Below are the code and all the weights of a small trained network. Each question names an input and a class and asks about switching units off, where a switched-off unit gives its printed mean instead of its output.

import numpy as np


def w(rows, s, z=0):
    codes = np.array(rows[::2]) - 128.0
    scale = np.full(codes.shape[1], s)
    scale[-1] = z or s
    return codes * scale


def norm(h):
    return h / np.sqrt((h * h).mean(-1, keepdims=True) + 1e-5)


def f(y):
    return y / 2 * (1 + np.tanh(0.7978845608 * (y + 0.044715 * y**3)))


def log_softmax(a):
    a = a - a.max(-1, keepdims=True)
    return a - np.log(np.exp(a).sum(-1, keepdims=True))


def net(x, mask):
    res = np.array(x, float).reshape(1, 3) / 4 @ E
    u = 0
    for l in range(3):
        y = f(norm(res) @ A[l][:, :-1].T + A[l][:, -1])
        res = res + np.where(mask[u : u + 7], y, B[l][:, -1]) @ B[l][:, :-1]
        u += 7
    return log_softmax(norm(res)[-1] @ U[:, :-1].T + U[:, -1])


A, B = {}, {}
E = w([
[236,107,158,203,48,113,164],'x0',
[100,58,212,29,25,254,171],'x1',
[156,77,121,146,186,226,46],'x2',
],0.0074)
A[0] = w([
[163,161,117,154,155,80,90,17],'0.n1',
[98,97,48,73,246,131,2,85],'0.n2',
[98,224,54,136,207,223,64,4],'0.n3',
[201,246,99,154,137,112,131,98],'0.n4',
[86,141,103,50,88,182,148,53],'0.n5',
[129,64,155,213,80,236,190,45],'0.n6',
[116,146,136,182,92,139,131,60],'0.n7',
],0.0072,0.0024)
B[0] = w([
[137,197,123,2,174,106,191,160],'0.n1',
[82,51,129,175,126,106,136,254],'0.n2',
[147,88,148,191,167,157,143,200],'0.n3',
[75,135,111,57,82,145,162,190],'0.n4',
[163,59,182,93,155,34,190,178],'0.n5',
[236,167,128,147,93,81,39,199],'0.n6',
[101,127,86,148,107,157,118,126],'0.n7',
],0.008,0.0058)
A[1] = w([
[94,161,118,177,121,75,171,160],'1.n1',
[157,175,121,129,129,183,87,16],'1.n2',
[127,184,71,85,215,112,88,126],'1.n3',
[108,147,120,87,189,63,57,107],'1.n4',
[160,111,160,128,96,71,148,255],'1.n5',
[51,95,142,182,252,147,63,117],'1.n6',
[142,169,136,154,116,130,81,128],'1.n7',
],0.011,0.0025)
B[1] = w([
[182,127,92,166,174,213,169,205],'1.n1',
[177,40,115,58,18,207,177,126],'1.n2',
[159,149,151,213,131,50,61,182],'1.n3',
[123,79,149,115,91,147,56,170],'1.n4',
[102,149,151,74,161,167,135,231],'1.n5',
[135,9,5,185,2,48,162,254],'1.n6',
[165,126,239,137,73,165,29,137],'1.n7',
],0.0095,0.0079)
A[2] = w([
[38,66,193,62,171,148,152,206],'2.n1',
[153,171,142,119,72,111,220,250],'2.n2',
[79,113,122,7,122,120,150,45],'2.n3',
[134,191,96,181,139,149,139,123],'2.n4',
[114,164,135,112,111,46,124,226],'2.n5',
[101,72,50,153,88,106,161,104],'2.n6',
[132,175,70,175,159,116,70,154],'2.n7',
],0.011,0.0018)
B[2] = w([
[30,208,185,171,43,44,152,215],'2.n1',
[105,106,48,114,120,167,72,237],'2.n2',
[103,146,147,180,137,89,187,194],'2.n3',
[180,182,123,164,190,139,204,176],'2.n4',
[186,83,215,164,117,169,94,163],'2.n5',
[157,40,25,113,142,101,111,255],'2.n6',
[83,117,254,129,172,84,68,200],'2.n7',
],0.0086,0.0065)
U = w([
[27,195,220,118,6,104,208,174],'0',
[107,16,34,184,81,69,78,201],'1',
[83,125,131,78,162,179,113,2],'2',
[195,121,205,70,9,247,6,132],'3',
[172,200,206,218,232,80,92,102],'4',
[139,226,15,115,132,228,216,148],'5',
],0.011,0.0053)

Each question gives the input, the list of numbers given to net, and the class t.
The units are the neurons (one row each of A and B). Each row of codes is followed by its name. A weight is (code - 128) times the scale printed after its matrix; where a second scale follows, it is the last column's (A, B and U).
mask holds one flag per neuron, layer by layer. A switched-off neuron (its flag False) gives its mean, the last column of its row in B, instead of its output. The means were averaged over made-up inputs and are rounded, as every weight is.
A unit's drop is (log p(t) with every unit on - log p(t) with that unit switched off) / (log p(t) with every unit on - log p(t) with every unit switched off).
most important unit: the unit with the biggest drop
k most important neurons: the k neurons with the biggest drops, biggest first
k most important neurons of layer l: the k neurons of layer l with the biggest drops, biggest first
drop when u is switched off: that unit's drop, to one decimal
input [-8,2,-5], class 0: most important unit	0.n5
input [4,-5,-3], class 4: 2 most important neurons	1.n6; 0.n2
input [3,-8,3], class 4: 2 most important neurons	0.n1; 1.n3
input [7,-5,0], class 5: 2 most important neurons	0.n4; 0.n6
input [-8,4,-2], class 0: 2 most important neurons	0.n5; 2.n1
input [1,1,-3], class 0: 3 most important neurons	1.n5; 1.n6; 2.n1
input [2,1,-8], class 5: 2 most important neurons	1.n1; 1.n6
input [1,5,3], class 3: 2 most important neurons	0.n6; 0.n2
input [2,1,-3], class 5: 2 most important neurons of layer 2	2.n7; 2.n2
input [2,-8,2], class 4: 3 most important neurons	0.n1; 1.n3; 2.n7
input [3,7,-3], class 0: 2 most important neurons of layer 2	2.n1; 2.n3
input [-6,-2,-8], class 4: 2 most important neurons	1.n6; 1.n3
input [3,2,-4], class 3: 2 most important neurons of layer 1	1.n6; 1.n7
input [-4,-6,-7], class 4: most important unit	1.n6
input [8,7,-1], class 3: 2 most important neurons	0.n6; 1.n6
input [-8,3,-4], class 0: 3 most important neurons	0.n5; 2.n1; 1.n6
input [8,-8,-3], class 4: 3 most important neurons	1.n6; 2.n7; 0.n2
input [2,-6,-8], class 4: 2 most important neurons of layer 2	2.n7; 2.n5
input [5,2,-8], class 5: 2 most important neurons of layer 1	1.n6; 1.n1
input [6,6,-3], class 3: most important unit	0.n6
input [0,0,-6], class 5: 2 most important neurons of layer 1	1.n1; 1.n6
input [2,-6,-3], class 4: drop when 1.n6 is switched off	0.2
input [-5,2,-5], class 0: drop when 1.n6 is switched off	0.2
input [6,6,2], class 3: drop when 0.n2 is switched off	0.0
